Here is a tiny trained network, its code and every weight. The questions are about switching its units off for an input and a target symbol, where a switched-off unit gives its printed mean instead of its output.

import numpy as np


def w(rows, s, z=0):
    codes = np.array(rows[::2]) - 128.0
    scale = np.full(codes.shape[1], s)
    scale[-1] = z or s
    return codes * scale


def f(y):
    return np.maximum(y, 0)


def softmax(a):
    e = np.exp(a - a.max(-1, keepdims=True))
    return e / e.sum(-1, keepdims=True)


def log_softmax(a):
    a = a - a.max(-1, keepdims=True)
    return a - np.log(np.exp(a).sum(-1, keepdims=True))


def net(x, mask):
    ids = ['ΓΘΠΦΨΩαβεζλμξστ'.index(c) for c in x.split()]
    T = len(ids)
    res = E[ids] + P[:T]
    u = 0
    for l in range(3):
        q, k, v = (res @ M[l].T for M in (Q, K, V))
        z = softmax(np.where(np.tri(T) > 0, q @ k.T / 4**0.5, -1e9)) @ v
        res = res + np.where(mask[u], z, O[l][:, -1]) @ O[l][:, :-1]
        u += 1
        y = f(res @ A[l][:, :-1].T + A[l][:, -1])
        res = res + np.where(mask[u : u + 4], y, B[l][:, -1]) @ B[l][:, :-1]
        u += 4
    return log_softmax(res[-1] @ U[:, :-1].T + U[:, -1])


Q, K, V, O, A, B = {}, {}, {}, {}, {}, {}
E = w([
[249,149,157],'Γ',
[122,74,130],'Θ',
[47,65,103],'Π',
[56,163,139],'Φ',
[169,146,167],'Ψ',
[217,137,149],'Ω',
[252,106,24],'α',
[76,166,129],'β',
[138,38,100],'ε',
[137,66,130],'ζ',
[113,56,117],'λ',
[157,227,124],'μ',
[33,39,137],'ξ',
[43,174,58],'σ',
[98,148,3],'τ',
],0.019)
P = w([
[237,78,101],'0',
[162,169,65],'1',
[213,66,117],'2',
[126,169,25],'3',
[213,61,118],'4',
[94,178,12],'5',
[189,66,120],'6',
[80,173,3],'7',
],0.0057)
Q[0] = w([
[133,135,2],'0.h1',
[142,72,191],'0.h1',
[167,93,151],'0.h1',
[84,89,225],'0.h1',
],0.015)
K[0] = w([
[141,152,61],'0.h1',
[97,169,188],'0.h1',
[136,85,150],'0.h1',
[94,91,253],'0.h1',
],0.018)
V[0] = w([
[176,150,54],'0.h1',
[114,254,146],'0.h1',
[87,91,111],'0.h1',
[127,206,115],'0.h1',
],0.01)
O[0] = w([
[225,140,6,254],'0.h1',
[36,143,99,87],'0.h1',
[88,153,2,124],'0.h1',
[164,136,96,138],'0.h1',
],0.0053,0.0077)
A[0] = w([
[95,180,66,27],'0.n1',
[103,43,136,254],'0.n2',
[153,7,121,200],'0.n3',
[187,149,103,130],'0.n4',
],0.011,0.0024)
B[0] = w([
[250,84,240,209],'0.n1',
[3,253,207,191],'0.n2',
[84,47,186,250],'0.n3',
[58,195,150,254],'0.n4',
],0.0058,0.0086)
Q[1] = w([
[102,126,174],'1.h1',
[182,55,2],'1.h1',
[104,62,103],'1.h1',
[170,130,92],'1.h1',
],0.0088)
K[1] = w([
[140,113,146],'1.h1',
[249,78,68],'1.h1',
[206,136,98],'1.h1',
[120,98,12],'1.h1',
],0.011)
V[1] = w([
[26,176,199],'1.h1',
[173,182,254],'1.h1',
[252,62,156],'1.h1',
[249,227,209],'1.h1',
],0.0044)
O[1] = w([
[53,142,204,36],'1.h1',
[237,143,109,140],'1.h1',
[239,133,235,249],'1.h1',
[2,119,127,169],'1.h1',
],0.005,0.0016)
A[1] = w([
[69,108,237,177],'1.n1',
[114,91,104,146],'1.n2',
[146,68,125,3],'1.n3',
[152,255,104,66],'1.n4',
],0.015,0.0054)
B[1] = w([
[166,167,164,245],'1.n1',
[129,92,139,153],'1.n2',
[139,103,254,140],'1.n3',
[57,38,164,232],'1.n4',
],0.0099,0.012)
Q[2] = w([
[43,36,124],'2.h1',
[207,131,176],'2.h1',
[8,12,153],'2.h1',
[185,133,118],'2.h1',
],0.016)
K[2] = w([
[35,100,150],'2.h1',
[143,131,85],'2.h1',
[6,132,166],'2.h1',
[186,112,101],'2.h1',
],0.013)
V[2] = w([
[119,166,176],'2.h1',
[19,48,229],'2.h1',
[177,144,180],'2.h1',
[110,255,191],'2.h1',
],0.0061)
O[2] = w([
[101,14,30,159],'2.h1',
[2,128,205,254],'2.h1',
[123,159,136,170],'2.h1',
[167,223,171,139],'2.h1',
],0.0049,0.0094)
A[2] = w([
[113,117,61,255],'2.n1',
[195,249,140,232],'2.n2',
[142,62,52,116],'2.n3',
[174,168,1,27],'2.n4',
],0.0089,0.0081)
B[2] = w([
[134,109,72,234],'2.n1',
[135,171,83,254],'2.n2',
[94,121,138,192],'2.n3',
[115,119,250,157],'2.n4',
],0.017,0.0058)
U = w([
[178,66,221,21],'Γ',
[179,136,129,178],'Θ',
[175,170,124,148],'Π',
[222,75,154,140],'Φ',
[91,161,157,133],'Ψ',
[105,129,67,254],'Ω',
[123,76,33,159],'α',
[165,118,198,99],'β',
[179,133,178,141],'ε',
[108,181,87,162],'ζ',
[68,78,147,82],'λ',
[193,117,197,110],'μ',
[187,146,109,199],'ξ',
[148,176,175,75],'σ',
[189,7,138,114],'τ',
],0.011,0.0093)

Each question gives the input, a string of symbols that net reads in full, and the target symbol t.
The units are the heads (4 rows each of Q, K, V and O) and the neurons (one row each of A and B). Each row of codes is followed by its name. A weight is (code - 128) times the scale printed after its matrix; where a second scale follows, it is the last column's (O, A, B and U).
mask holds one flag per unit, layer by layer, with each layer's heads first. A switched-off unit (its flag False) gives its mean, the last column of its rows in O or B, instead of its output. The means were averaged over made-up inputs and are rounded, as every weight is.
A unit's drop is (log p(t) with every unit on - log p(t) with that unit switched off) / (log p(t) with every unit on - log p(t) with every unit switched off).
The circuit of an input: a set's keep is (log p(t) with only the set's units on - log p(t) with every unit switched off) / (log p(t) with every unit on - log p(t) with every unit switched off). Starting from the 12 units with the biggest drops (on a tie, the unit counted first), units are removed one at a time, each time the one whose removal leaves the highest keep (on an exact tie, the one counted first), for as long as the keep stays at least 0.8.
circuit, biggest first: the units of the circuit, biggest drop first
most important unit: the unit with the biggest drop
top k neurons: the k neurons with the biggest drops, biggest first
top k neurons in layer l: the k neurons of layer l with the biggest drops, biggest first
input σ ζ Ψ μ μ Γ, target λ: circuit, biggest first	1.n4; 2.h1; 0.n3; 1.n1
input ζ β Ω, target ξ: most important unit	1.n4
input α ζ Ω Θ Π, target Ψ: top 4 neurons	0.n2; 0.n1; 1.n1; 1.n4
input ξ α μ, target λ: top 3 neurons	1.n4; 0.n4; 0.n3
input ξ β ζ λ, target Ψ: top 2 neurons	0.n2; 0.n1
input β Φ ε τ Φ ζ, target α: circuit, biggest first	0.h1; 2.n1; 1.n1
input ζ ε Ω, target ξ: top 2 neurons in layer 0	0.n4; 0.n1
input ζ ξ Γ Π ε, target Γ: top 4 neurons	0.n3; 0.n4; 0.n1; 1.n3
input ξ Φ λ α, target τ: top 2 neurons in layer 1	1.n4; 1.n1
input Θ ζ σ α ε, target Γ: circuit, biggest first	0.n3; 1.n3
input β Ω ξ Ψ Φ α μ Γ, target λ: circuit, biggest first	1.n4; 0.n4; 2.h1; 0.n3
input τ Ω ζ λ, target α: circuit, biggest first	1.n1; 0.h1; 2.n1
input μ μ Π Φ Ω Ω, target λ: circuit, biggest first	1.n4; 2.h1; 0.n3; 1.n1
input Π τ ε ε Γ Ω σ, target α: circuit, biggest first	1.n1; 2.n1; 0.h1
input λ Ψ μ ε, target λ: circuit, biggest first	0.n3; 2.h1
input ξ Ψ Ω λ σ, target α: top 4 neurons	0.n4; 1.n4; 0.n2; 1.n1
input ε τ τ λ τ Ω, target α: circuit, biggest first	1.n1; 0.h1; 2.n1; 1.h1
input Γ ε Π Θ α τ, target α: top 4 neurons	0.n4; 1.n1; 1.n4; 0.n3
input Φ α μ β α Γ, target τ: circuit, biggest first	1.n4; 0.h1; 1.n1
input σ Θ μ τ Ψ Θ Ω λ, target α: circuit, biggest first	0.h1; 1.n1
input Ψ Φ μ ε Ω Ψ ζ Ψ, target λ: most important unit	0.n3
input Ψ Ω μ τ, target α: most important unit	1.n4
input ξ μ Γ α Θ Ω μ Ω, target λ: top 3 neurons	0.n4; 1.n4; 1.n1
input Ψ μ Γ μ σ μ Φ, target ζ: circuit, biggest first	1.n4; 2.n2; 2.h1
input λ μ β ε, target λ: top 2 neurons	0.n3; 2.n2
input α Ω β Θ, target τ: circuit, biggest first	1.n1; 0.h1; 1.h1
input τ ξ Φ α β μ α μ, target λ: circuit, biggest first	1.n4
input β Ψ τ, target τ: top 3 neurons in layer 0	0.n2; 0.n1; 0.n3
